M = [273 165 240 302 251 579 812 930]
What is the entry just right of 579? 812
What is the entry just right of 273? 165
What is the 1st entry from the left? 273

Questions about the array below.
1) The minimum?
2) The entry just left of 614?
((749, 182, 616, 586, 486, 417, 783, 682, 653, 582), (704, 235, 604, 563, 484, 420, 732, 654, 620, 575), (240, 725, 489, 298, 445, 409, 218, 365, 254, 511), (218, 717, 406, 320, 440, 451, 192, 312, 267, 432), (363, 302, 389, 321, 328, 292, 368, 376, 332, 383), (657, 278, 640, 504, 470, 373, 683, 648, 557, 614), (229, 794, 445, 342, 479, 490, 200, 337, 283, 474), (752, 199, 531, 648, 509, 505, 781, 642, 705, 502), (766, 177, 550, 644, 504, 488, 798, 658, 707, 518), (238, 767, 519, 296, 460, 415, 214, 379, 249, 543), (666, 239, 587, 531, 464, 398, 692, 626, 584, 560))
1) 177
2) 557

m =
[[640 560 630 616 642 657 644 647 547 669 623 651 611]
 [609 659 564 631 643 656 641 647 671 570 611 627 652]
 [652 638 655 626 662 591 672 632 795 599 627 605 613]
 [576 705 556 625 622 604 653 654 243 615 628 558 652]
 [651 583 539 634 641 628 638 629 544 586 652 547 605]
 [578 631 561 619 650 628 606 622 915 694 639 671 620]
 [670 580 656 604 627 495 641 613 634 639 619 732 559]
 [598 569 536 618 637 601 588 638 330 586 675 683 595]
 [617 532 642 632 621 585 578 636 811 592 609 617 647]
 [628 685 669 644 607 622 676 642  67 503 583 618 639]
 [657 632 695 600 665 549 650 611 454 558 613 637 648]
 [688 616 673 619 625 619 617 634 760 687 616 672 646]
 [712 540 674 616 600 624 614 615 767 802 631 574 636]
 [610 662 765 598 661 651 625 623 549 682 620 576 617]]
Rows and columns are numbered from 1.
The top-right entry: 611
The entry at row 1, column 3?
Answer: 630
The entry at row 2, column 1?
Answer: 609
The entry at row 1, column 1: 640
The entry in row 1 and column 2?
Answer: 560
The bottom-right entry: 617
The entry just left of 685?
Answer: 628
The entry directly below the smallest entry?
Answer: 454
The entry at row 3, column 1 -> 652
The entry directly above the largest entry?
Answer: 544
The top entry of the column that holds the largest entry?
Answer: 547
The entry directly above the smallest entry?
Answer: 811
The bottom entry of the column that holds the largest entry -> 549
The entry directly above 687 is 558
The entry at row 3, column 2 is 638
The entry directly below 560 is 659
The entry directly below 539?
Answer: 561
The entry just right of 561: 619
The bottom-left entry -> 610
The entry just right of 795?
Answer: 599
The entry just right of 765 is 598
The entry just right of 915 is 694
The entry directly above 532?
Answer: 569
The entry at row 3, column 3?
Answer: 655

Read these off the table that follows. Rows and columns are numbered from 1.
1) The entry directly above 105?
2) The entry at row 1, column 2?
3) The entry in row 3 and column 1?
4) The entry just right of 170?
5) The entry in the top-right corner?
6) The entry in the bottom-left corner?
7) The entry directly above 85?
8) The entry in the bottom-right corner?
[[223 136 120 136 117 106 136 170 156  91]
 [222 168  64 136  75  74 139 136  90 127]
 [136 148  85 189  81  73 136 126 105 114]
 [178 131 136 145 192  74 152 139 130  99]
 [188 111 118 109 134  80 139  91 168  50]]
1) 90
2) 136
3) 136
4) 156
5) 91
6) 188
7) 64
8) 50

grid =
[[ 0.19  0.21  0.01 -0.16  0.27  0.07  0.15]
 [-0.02  0.17  0.03 -0.14 -0.12  0.08 -0.06]
 [ 0.12  0.23  0.02 -0.15  0.24 -0.01 -0.10]
 [-0.07  0.22  0.05 -0.10 -0.08  0.12  0.23]
 [-0.14  0.10  0.05 -0.09 -0.04 -0.12  0.09]
 [-0.10  0.11  0.05 -0.11  0.27  0.15  0.10]
 [ 0.07  0.22  0.04 -0.12 -0.11  0.09 -0.06]]
Indices start at 1.
The entry in the top-right corner -> 0.15
The entry in row 1 and column 3: 0.01
The entry in row 3 and column 1: 0.12
The bottom entry of the column that holds the smallest entry: -0.12
The entry in row 1 and column 2 -> 0.21
Read off the entry at row 1, column 1.
0.19
The entry directly below 0.03 is 0.02
Read off the bottom-left entry.
0.07
The entry in row 2 and column 1: -0.02
The entry directly below the smallest entry -> -0.14
Read off the entry directly below the centre entry.
-0.09
The entry directly below 0.24 -> -0.08
The entry directly above -0.08 -> 0.24
Read off the entry just left of 0.08.
-0.12
The entry at row 2, column 3: 0.03
Read off the bottom-right entry.
-0.06
Read off the entry just right of the smallest entry.
0.27
